[[127 126 128 143 125 124 123 124 130 119 134 123 127]
 [123 127 123 121 124 124 123 125 127 131 129 121 124]
 [131 131 131 129 133 131 130 127 129 109 123 123 135]
 [124 127 124 124 119 128 128 129 127 132 130 125 122]
 [126 129 126 125 147 115 107 112 128 109 124 123 139]
 [123 126 127 127 116 130 134 131 128 149 133 121 119]]
->
[[119 121 133 149 128 131 134 130 116 127 127 126 123]
 [139 123 124 109 128 112 107 115 147 125 126 129 126]
 [122 125 130 132 127 129 128 128 119 124 124 127 124]
 [135 123 123 109 129 127 130 131 133 129 131 131 131]
 [124 121 129 131 127 125 123 124 124 121 123 127 123]
 [127 123 134 119 130 124 123 124 125 143 128 126 127]]

[[141 116 113]
 [135 126 117]
 [146 110 113]
 [141 114 114]
 [135 121 116]
 [137 118 111]
 [136 122 118]
 [149 107 111]
 [136 121 117]
 [146 109 114]]
->
[[114 109 146]
 [117 121 136]
 [111 107 149]
 [118 122 136]
 [111 118 137]
 [116 121 135]
 [114 114 141]
 [113 110 146]
 [117 126 135]
 [113 116 141]]

[[109 144 106 133 110 131 144 112 116 107 136 123 114 114 127]
 [148 100 150 117 147 113  99 145 135 150 113 124 143 137 122]
 [135 131 126 145 139 111 113 147 112 138 136 100 139 111 121]
 [140 115 113 110 111 108 119 118 110 135 142 141 141 111 103]
 [107 151 100 139 107 130 147 111 110 105 143 119 114 107 126]
 [145 103 150 118 147 119 103 144 139 147 111 126 138 141 126]]
->
[[126 141 138 126 111 147 139 144 103 119 147 118 150 103 145]
 [126 107 114 119 143 105 110 111 147 130 107 139 100 151 107]
 [103 111 141 141 142 135 110 118 119 108 111 110 113 115 140]
 [121 111 139 100 136 138 112 147 113 111 139 145 126 131 135]
 [122 137 143 124 113 150 135 145  99 113 147 117 150 100 148]
 [127 114 114 123 136 107 116 112 144 131 110 133 106 144 109]]

[[144 142]
 [110 121]
 [149 123]
 [117 117]
 [107 126]
 [124 125]
 [119 140]
 [133 115]
 [130 127]
 [135 123]
 [127 113]]
->
[[113 127]
 [123 135]
 [127 130]
 [115 133]
 [140 119]
 [125 124]
 [126 107]
 [117 117]
 [123 149]
 [121 110]
 [142 144]]

[[131 136 125 141 133 111 150]
 [129 131 120 126 130 144 114]
 [132 142 135 126 130 120 134]]
->
[[134 120 130 126 135 142 132]
 [114 144 130 126 120 131 129]
 [150 111 133 141 125 136 131]]

[[144 136 122 107 113 126 136]
 [137 121 122 146 137 145 124]
 [112 113 132 140 130 134 114]
 [131 127 113 115 126 119 110]
 [128 142 117 129 116 121 149]
 [139 138 131 116 112 129 134]
 [132 141 138 130 115 124 139]
 [106 107 134 140 128 152 118]
 [134 130 138 130 111 133 127]
 [124 120 131 146 143 145 123]
 [134 120 133 114 126 120 124]
 [139 133 133 130 124 134 138]]
->
[[138 134 124 130 133 133 139]
 [124 120 126 114 133 120 134]
 [123 145 143 146 131 120 124]
 [127 133 111 130 138 130 134]
 [118 152 128 140 134 107 106]
 [139 124 115 130 138 141 132]
 [134 129 112 116 131 138 139]
 [149 121 116 129 117 142 128]
 [110 119 126 115 113 127 131]
 [114 134 130 140 132 113 112]
 [124 145 137 146 122 121 137]
 [136 126 113 107 122 136 144]]

[[121 103]
 [131 144]
 [106 146]]
->
[[146 106]
 [144 131]
 [103 121]]

[[130 134 133 128 129 123 123 108]
 [123 126 132 130 132 124 124 114]
 [128 128 130 120 113 135 131 158]
 [126 126 133 130 135 121 128 138]
 [125 123 120 129 127 137 129 145]
 [129 126 125 118 114 131 131 158]]
->
[[158 131 131 114 118 125 126 129]
 [145 129 137 127 129 120 123 125]
 [138 128 121 135 130 133 126 126]
 [158 131 135 113 120 130 128 128]
 [114 124 124 132 130 132 126 123]
 [108 123 123 129 128 133 134 130]]

[[139 148 140 130 127 123 131 138 119 152 150 128 129 130 122 119]
 [144 121 123 127 126 134 119 124 132 118 110 132 124 121 146 120]
 [136 121 143 146 131 113 120 128 134 135 136 151 142 123 131 130]]
->
[[130 131 123 142 151 136 135 134 128 120 113 131 146 143 121 136]
 [120 146 121 124 132 110 118 132 124 119 134 126 127 123 121 144]
 [119 122 130 129 128 150 152 119 138 131 123 127 130 140 148 139]]
---
[[118 146 140 149 106 136 124 124 138 116]
 [130 128 127 131 124 127 126 128 130 127]
 [122 124 112 123 146 128 138 124 123 115]
 [129 128 127 130 124 127 126 128 129 127]]
->
[[130 128 127 131 124 127 126 128 130 127]
 [129 128 127 130 124 127 126 128 129 127]]

[[140 129 114 152 129]
 [121 130 146 116 130]
 [128 134 139 109 134]
 [131 129 130 114 129]
 [126 132 143 107 132]
 [128 132 139 108 132]
 [110 121 142 124 121]
 [110 120 140 117 120]
 [130 130 130 113 130]
 [134 134 127 124 134]
 [139 132 116 150 132]]
->
[[121 130 146 116 130]
 [131 129 130 114 129]
 [128 132 139 108 132]
 [110 120 140 117 120]
 [134 134 127 124 134]]

[[123 127 137 122 120]
 [150 127 128 125 124]
 [143 145 142 117 109]]
->
[[150 127 128 125 124]]

[[129 130 112 134 118]
 [147 125 126 120 137]
 [127 124 129 123 118]
 [124 133 132 128 126]
 [133 125 129 132 131]
 [132 109 119 145 117]
 [135 111 121 144 117]
 [120 150 147 104 135]
 [154 125 125 127 141]
 [131 122 140 125 131]
 [139 103 115 142 117]
 [119 148 141 107 140]]
->
[[147 125 126 120 137]
 [124 133 132 128 126]
 [132 109 119 145 117]
 [120 150 147 104 135]
 [131 122 140 125 131]
 [119 148 141 107 140]]

[[147 113 103]
 [133 120 115]
 [137 115 108]
 [134 128 126]]
->
[[133 120 115]
 [134 128 126]]

[[133 131 132 138 129 134]
 [133 131 119 125 127 127]
 [124 128 129 125 125 121]
 [133 149 132 122 135 141]
 [130 134 119 122 129 131]
 [130 128 132 128 131 134]
 [130 131 132 122 133 138]
 [139 128 132 138 135 141]
 [118 134 138 125 131 134]
 [133 131 122 128 131 134]
 [127 128 129 132 122 124]
 [127 131 132 128 129 131]]
->
[[133 131 119 125 127 127]
 [133 149 132 122 135 141]
 [130 128 132 128 131 134]
 [139 128 132 138 135 141]
 [133 131 122 128 131 134]
 [127 131 132 128 129 131]]
